x =
11.2,11.2,25.6,-15.4,-14.8,1.6,8.8,-3.1,14.1,4.0,1.1,-14.5,-6.9,-5.4,1.3
6.4,13.6,23.9,-8.8,-12.8,-6.5,5.4,0.4,19.8,2.1,8.8,-13.0,-7.0,-1.6,-4.3
9.9,12.0,25.6,-13.5,-14.4,-0.7,8.4,-1.6,15.9,3.4,3.3,-14.5,-6.9,-4.8,0.2
12.3,10.5,25.2,-17.3,-14.8,3.9,8.9,-5.0,12.0,4.9,-0.9,-14.1,-6.8,-5.5,2.2
12.5,10.5,25.1,-17.4,-14.8,4.2,8.9,-5.4,11.6,5.0,-1.1,-13.9,-6.9,-5.5,2.2
7.0,13.3,24.5,-9.4,-13.2,-5.6,6.1,0.4,19.3,2.2,7.7,-13.4,-7.0,-2.3,-3.4
14.1,9.2,22.4,-21.1,-14.0,8.8,7.4,-10.6,6.7,7.3,-4.6,-10.9,-6.8,-4.1,2.4
13.9,9.4,23.1,-20.4,-14.2,7.9,7.9,-9.5,7.8,6.7,-3.9,-11.7,-6.8,-4.5,2.6
11.4,11.1,25.6,-15.8,-14.8,2.2,8.9,-3.4,13.6,4.2,0.8,-14.5,-6.8,-5.5,1.4
The entry just right of 25.1: -17.4
What is the largest entry in the last row?
Answer: 25.6
The 1st entry, reading row by row is 11.2
What is the entry in the top-right corner?
Answer: 1.3
The second entry on the main diagonal -> 13.6
What is the entry just right of 3.3?
Answer: -14.5
What is the top entry of the column that holds the smallest entry?
Answer: -15.4
What is the fifth entry in reading order?
Answer: -14.8
The entry directly below the smallest entry: -20.4
The last entry, reading row by row -> 1.4
What is the entry just right of the centre entry?
Answer: 11.6
What is the entry directly above 7.0?
Answer: 12.5
The minimum is -21.1
The bottom-left entry is 11.4
What is the third-last entry, reading row by row?
Answer: -6.8
What is the third entry on the main diagonal?
Answer: 25.6
What is the entry directly below 25.1?
Answer: 24.5
The entry directly above 3.3: 8.8
The smallest entry in the first column -> 6.4
What is the first entry in the row that holds the smallest entry?
Answer: 14.1
The entry directly above the centre entry -> -5.0
What is the entry directly below -0.9?
Answer: -1.1
The largest entry in the first row is 25.6
The entry at the centre: -5.4
The 2nd entry from the end, reading row by row: -5.5
The entry just right of the smallest entry -> -14.0
What is the entry just right of -4.1?
Answer: 2.4
The fifth-last entry, reading row by row -> 0.8
The 2nd entry in reading order: 11.2
What is the entry directly above -5.6?
Answer: 4.2

W =
[[-16 -12  -9  31  51  -6 -56  50 -45  68   4  42 -75  20]
 [  6 -44 -22 -16 -15   2 -15   2  17   2 -30  17   7   8]
 [  1 -46 -32  -4 -39 -50  13  43  41  10 -44  36   6  -5]
 [ 13 -55 -36 -23 -32 -22 -15  25  41   4 -54  39  10   4]
 [-15 -12 -10  31  51  -6 -59  50 -43  68   4  42 -75  21]
 [-68  54  -9 -22 -48  -9 -54  -9   3  23 -13 -11  14  24]
 [-37  33 -11  -9 -42  -7 -36  -8  -1  15  -3  -7   8  14]
 [-79  54  25 -38  -8  -1 -32   5  32  18 -51 -15  12  25]
 [  2 -49 -26 -10 -25 -21  -1  21  28   7 -36  25   6   2]
 [  0 -19 -17   5 -30 -54  13  43  33   7 -25  25   3 -11]
 [-72  46   5 -27 -40  -6 -49  -5  12  19 -22 -13  13  25]
 [ 13   7  -9 -23 -11 -30 -41  35  22  -7 -48  18   3 -12]
 [-12   3  -2  -1   3  -5 -19  11  -1  15  -9   8 -11   6]
 [-72  30  25 -35  13   2 -15   9  31   8 -44 -12   6  23]
 [-11   2  -1  -1   3  -5 -17  13  -1  16  -8   8 -10   7]
 [-72  49   4 -27 -42  -6 -50  -5  13  18 -24 -14  14  24]]
The 1st entry in reading order?
Answer: -16
The largest entry in the last row?
Answer: 49
The smallest entry in the first row: -75
The last entry, reading row by row -> 24
The entry directly below -59 -> -54
The entry in the bottom-left corner?
Answer: -72
The second entry on the diagonal from the top-right corner?
Answer: 7
The top-right entry -> 20
The entry just left of -45?
Answer: 50
The fourth entry from the end, reading row by row: -24
The second-last entry, reading row by row?
Answer: 14
The entry directly below the smallest entry?
Answer: 2
The last entry in the row that holds the smallest entry?
Answer: 25
The fifth-last entry, reading row by row?
Answer: 18
The 3rd entry on the diagonal from the top-right corner?
Answer: 36
The fourth entry in reading order: 31
The entry just right of -2?
Answer: -1
The smallest entry in the last column?
Answer: -12
The second entry on the main diagonal?
Answer: -44
The smallest entry in the first column -> -79
The fifth entry, reading row by row?
Answer: 51
The third entry, reading row by row is -9

 893    20   977   314    41   331   432   695   398   -31   400   967  -567
The third entry from the right? 400
The entry just right of 331: 432
The 5th entry from the end? 398
The first entry from the right? -567

Questions about the array below. Rows and columns are numbered from 0.
1) Give the bottom-right entry.
2) Give the entry in row 0 and column 2.
3) Give the top-left entry.
4) Give the entry directly below the smallest entry.
5) Give the entry in row 1 and column 0.
6) Give the entry in the bottom-left corner.
7) Give the entry directly above 1.92.
8) Give the top-right entry.
[[1.53, -0.79, 2.12, -1.30],
 [-1.73, 1.05, -1.30, 2.33],
 [2.09, 1.92, -1.97, -0.62],
 [-1.19, -0.06, 2.00, -2.05],
 [-0.96, -1.78, 1.63, 0.65],
 [-1.36, -2.08, 1.12, -0.74],
 [0.53, 1.01, -1.63, -1.81],
 [1.91, -0.79, 0.59, -0.23],
 [-1.16, -0.25, 0.16, -1.21],
 [1.68, 2.43, -0.79, 1.89],
 [1.72, 2.25, 0.66, -0.42],
 [0.89, 1.75, -1.07, 2.29],
 [-1.98, 1.06, 0.42, -1.84],
 [0.41, 1.43, -0.66, -0.88],
 [-0.47, 0.00, 0.95, 0.78]]
1) 0.78
2) 2.12
3) 1.53
4) 1.01
5) -1.73
6) -0.47
7) 1.05
8) -1.30

14.3,6.0,-1.1,2.3,9.1
-7.9,-0.5,7.9,6.9,-1.0
-7.0,0.6,7.5,8.2,3.6
-7.0,1.4,7.0,4.9,-1.8
20.0,7.2,-12.5,17.2,13.5
22.1,8.4,-13.7,17.2,13.9
19.8,5.8,-11.7,15.6,13.6
Which number is the fourth-last entry, reading row by row?
Answer: 5.8
Which number is the entry in the bottom-left corner?
Answer: 19.8
The 3rd smallest entry: -11.7
The entry directly below 13.5 is 13.9
The second entry on the main diagonal -> -0.5
Which number is the entry directly below -1.8?
Answer: 13.5
Which number is the last entry, reading row by row?
Answer: 13.6
Which number is the entry just right of the smallest entry?
Answer: 17.2
The 2nd smallest entry is -12.5
Which number is the largest entry in the first row?
Answer: 14.3
The 5th entry in reading order is 9.1
The 2nd entry from the end, reading row by row -> 15.6
The second entry on the diagonal from the top-right corner -> 6.9
Which number is the second entry, reading row by row?
Answer: 6.0
The entry directly below -1.0: 3.6
The minimum: -13.7
Which number is the first entry of the largest entry's row?
Answer: 22.1
Which number is the entry directly above 6.9?
Answer: 2.3
Which number is the third entry on the main diagonal?
Answer: 7.5

Questions about the table below.
1) Report the entry in the bottom-right corner.
2) Report the entry just right of 52.
3) Report the first entry in the row that holds the largest entry.
4) Report the 1st entry in reading order.
5) Report the last entry of the largest entry's row.
6) Report the second entry on the diagonal from the top-right corner.
7) Report the entry in the top-right corner.
64  20  40  32
50  37  52  79
51  36  51  77
68  16  36  20
73  55  56  32
54  34  50  74
49  38  53  80
71  22  39  16
57  32  48  66
72  30  45  18
61  28  45  51
73  35  48  22
73  42  51  27
1) 27
2) 79
3) 49
4) 64
5) 80
6) 52
7) 32
